Below are the code and all the weights of a small trained network. Each question names an input and a target symbol and asks about switching units off, where a switched-off unit gives its printed mean instead of its output.

import numpy as np


def w(rows, s, z=0):
    codes = np.array(rows[::2]) - 128.0
    scale = np.full(codes.shape[1], s)
    scale[-1] = z or s
    return codes * scale


def f(y):
    return np.maximum(y, 0)


def softmax(a):
    e = np.exp(a - a.max(-1, keepdims=True))
    return e / e.sum(-1, keepdims=True)


def log_softmax(a):
    a = a - a.max(-1, keepdims=True)
    return a - np.log(np.exp(a).sum(-1, keepdims=True))


def net(x, mask):
    ids = ['βζθλμτφω'.index(c) for c in x.split()]
    T = len(ids)
    res = E[ids] + P[:T]
    u = 0
    for l in range(2):
        q, k, v = (res @ M[l].T for M in (Q, K, V))
        z = softmax(np.where(np.tri(T) > 0, q @ k.T / 2**0.5, -1e9)) @ v
        res = res + np.where(mask[u], z, O[l][:, -1]) @ O[l][:, :-1]
        u += 1
        y = f(res @ A[l][:, :-1].T + A[l][:, -1])
        res = res + np.where(mask[u : u + 12], y, B[l][:, -1]) @ B[l][:, :-1]
        u += 12
    return log_softmax(res[-1] @ U[:, :-1].T + U[:, -1])


Q, K, V, O, A, B = {}, {}, {}, {}, {}, {}
E = w([
[96,93,168,206],'β',
[140,78,175,135],'ζ',
[138,66,231,118],'θ',
[127,120,90,196],'λ',
[40,112,5,81],'μ',
[134,149,36,229],'τ',
[196,150,125,151],'φ',
[216,31,89,80],'ω',
],0.019)
P = w([
[182,74,150,244],'0',
[167,90,146,226],'1',
[160,104,140,208],'2',
[142,113,133,189],'3',
[133,123,127,171],'4',
[119,133,120,156],'5',
[110,145,114,140],'6',
[96,156,109,137],'7',
[85,162,117,125],'8',
],0.011)
Q[0] = w([
[163,238,122,5],'0.h1',
[86,137,137,140],'0.h1',
],0.02)
K[0] = w([
[169,62,154,237],'0.h1',
[8,98,162,110],'0.h1',
],0.012)
V[0] = w([
[26,130,145,106],'0.h1',
[254,213,127,60],'0.h1',
],0.0051)
O[0] = w([
[50,60,75,65,6],'0.h1',
[207,240,255,105,2],'0.h1',
],0.0092,0.0031)
A[0] = w([
[160,113,177,113,166],'0.n1',
[115,81,220,92,71],'0.n2',
[47,199,198,186,115],'0.n3',
[94,10,103,109,129],'0.n4',
[167,101,173,203,145],'0.n5',
[127,126,131,121,113],'0.n6',
[162,90,108,80,219],'0.n7',
[82,125,222,122,76],'0.n8',
[111,94,91,66,88],'0.n9',
[109,183,123,158,254],'0.n10',
[66,83,168,97,122],'0.n11',
[154,29,53,62,93],'0.n12',
],0.011,0.0078)
B[0] = w([
[145,50,69,117,162],'0.n1',
[97,181,56,255,137],'0.n2',
[173,125,178,108,169],'0.n3',
[46,143,170,109,207],'0.n4',
[127,46,149,106,250],'0.n5',
[106,149,150,134,128],'0.n6',
[160,126,235,106,154],'0.n7',
[216,219,72,167,141],'0.n8',
[216,202,46,105,136],'0.n9',
[160,116,213,234,200],'0.n10',
[92,97,146,171,152],'0.n11',
[234,130,111,91,158],'0.n12',
],0.0088,0.015)
Q[1] = w([
[246,166,2,51],'1.h1',
[199,22,189,220],'1.h1',
],0.0083)
K[1] = w([
[194,2,120,164],'1.h1',
[229,248,33,58],'1.h1',
],0.0066)
V[1] = w([
[45,98,132,158],'1.h1',
[119,233,65,253],'1.h1',
],0.007)
O[1] = w([
[110,101,154,124,117],'1.h1',
[178,8,127,128,1],'1.h1',
],0.016,0.0075)
A[1] = w([
[62,108,95,2,141],'1.n1',
[33,122,83,208,32],'1.n2',
[118,74,184,63,27],'1.n3',
[173,181,169,152,254],'1.n4',
[186,191,166,170,56],'1.n5',
[82,182,165,194,50],'1.n6',
[99,226,4,190,245],'1.n7',
[245,59,70,116,117],'1.n8',
[217,147,229,140,98],'1.n9',
[103,110,47,195,79],'1.n10',
[151,127,105,189,206],'1.n11',
[114,62,160,128,98],'1.n12',
],0.0084,0.0088)
B[1] = w([
[113,201,93,217,137],'1.n1',
[101,184,98,53,186],'1.n2',
[169,136,63,107,142],'1.n3',
[143,152,156,190,251],'1.n4',
[82,91,132,12,203],'1.n5',
[180,176,69,83,207],'1.n6',
[162,42,141,126,216],'1.n7',
[124,219,108,109,189],'1.n8',
[115,111,37,120,224],'1.n9',
[84,68,108,25,149],'1.n10',
[161,84,181,126,217],'1.n11',
[131,166,106,89,196],'1.n12',
],0.011,0.016)
U = w([
[59,132,78,74,83],'β',
[78,184,196,153,174],'ζ',
[86,106,205,108,164],'θ',
[93,63,161,100,135],'λ',
[99,138,12,153,79],'μ',
[125,61,48,78,2],'τ',
[168,116,134,194,243],'φ',
[152,156,133,59,42],'ω',
],0.011,0.0054)

Each question gives the input, a string of symbols that net reads in full, and the target symbol t.
The units are the heads (2 rows each of Q, K, V and O) and the neurons (one row each of A and B). Each row of codes is followed by its name. A weight is (code - 128) times the scale printed after its matrix; where a second scale follows, it is the last column's (O, A, B and U).
mask holds one flag per unit, layer by layer, with each layer's heads first. A switched-off unit (its flag False) gives its mean, the last column of its rows in O or B, instead of its output. The means were averaged over made-up inputs and are rounded, as every weight is.
A unit's drop is (log p(t) with every unit on - log p(t) with that unit switched off) / (log p(t) with every unit on - log p(t) with every unit switched off).
The circuit of an input: a set's keep is (log p(t) with only the set's units on - log p(t) with every unit switched off) / (log p(t) with every unit on - log p(t) with every unit switched off). Starting from the 12 units with the biggest drops (on a tie, the unit counted first), units are removed one at a time, each time the one whose removal leaves the highest keep (on an exact tie, the one counted first), for as long as the keep stays at least 0.8.
circuit, biggest first: the units of the circuit, biggest drop first
most important unit: the unit with the biggest drop
top k neurons: the k neurons with the biggest drops, biggest first
top k neurons in layer l: the k neurons of layer l with the biggest drops, biggest first
input β φ β β β β, target β: circuit, biggest first : 0.h1, 0.n4, 1.n2
input θ ζ λ θ τ φ ω β β, target ω: most important unit : 0.n10
input β φ β ζ, target φ: circuit, biggest first : 1.n5, 1.n2
input β ω φ θ τ, target φ: top 4 neurons : 0.n1, 0.n7, 0.n5, 0.n10
input φ φ μ ω, target ω: top 2 neurons in layer 0 : 0.n12, 0.n7
input τ β λ β β, target λ: top 2 neurons : 1.n9, 0.n11
input β λ β β, target λ: top 2 neurons : 1.n9, 1.n6
input φ β τ φ β ζ β ω λ, target ω: top 3 neurons : 0.n10, 1.n6, 0.n4
input β φ β β β β β ζ λ, target λ: circuit, biggest first : 1.h1, 1.n6
input μ λ λ β φ φ θ ω ζ, target ζ: top 4 neurons : 0.n12, 0.n4, 1.n9, 1.n5
input β φ λ τ μ, target μ: top 2 neurons : 1.n1, 0.n9
input ω θ β β β ζ ω τ τ, target ω: top 3 neurons in layer 1 : 1.n6, 1.n5, 1.n9
input β ζ β λ ζ λ θ τ τ, target τ: top 3 neurons : 1.n10, 1.n4, 0.n5
input μ τ τ ζ φ β ζ, target ζ: top 2 neurons : 0.n4, 0.n12
input φ θ β φ ω λ μ, target μ: circuit, biggest first : 1.n1
input β ζ β ω φ λ, target ω: top 4 neurons : 0.n10, 0.n12, 0.n4, 1.n5
input ζ φ ω θ, target ω: top 3 neurons : 0.n10, 1.n5, 1.n6
input φ φ β θ, target φ: top 2 neurons : 1.n5, 0.n8
input θ μ ζ β μ β β β, target β: top 4 neurons : 0.n4, 1.n2, 1.n4, 0.n11
input φ β τ, target φ: top neuron in layer 0 : 0.n10
input β β φ β θ λ ω β τ, target ω: top 2 neurons in layer 1 : 1.n6, 1.n9
input λ β ζ β β, target ζ: top 4 neurons in layer 1 : 1.n9, 1.n5, 1.n7, 1.n10
input φ β τ θ, target τ: circuit, biggest first : 1.h1, 1.n3
input β ζ ζ φ β τ ζ, target τ: top 4 neurons in layer 0 : 0.n1, 0.n5, 0.n7, 0.n11
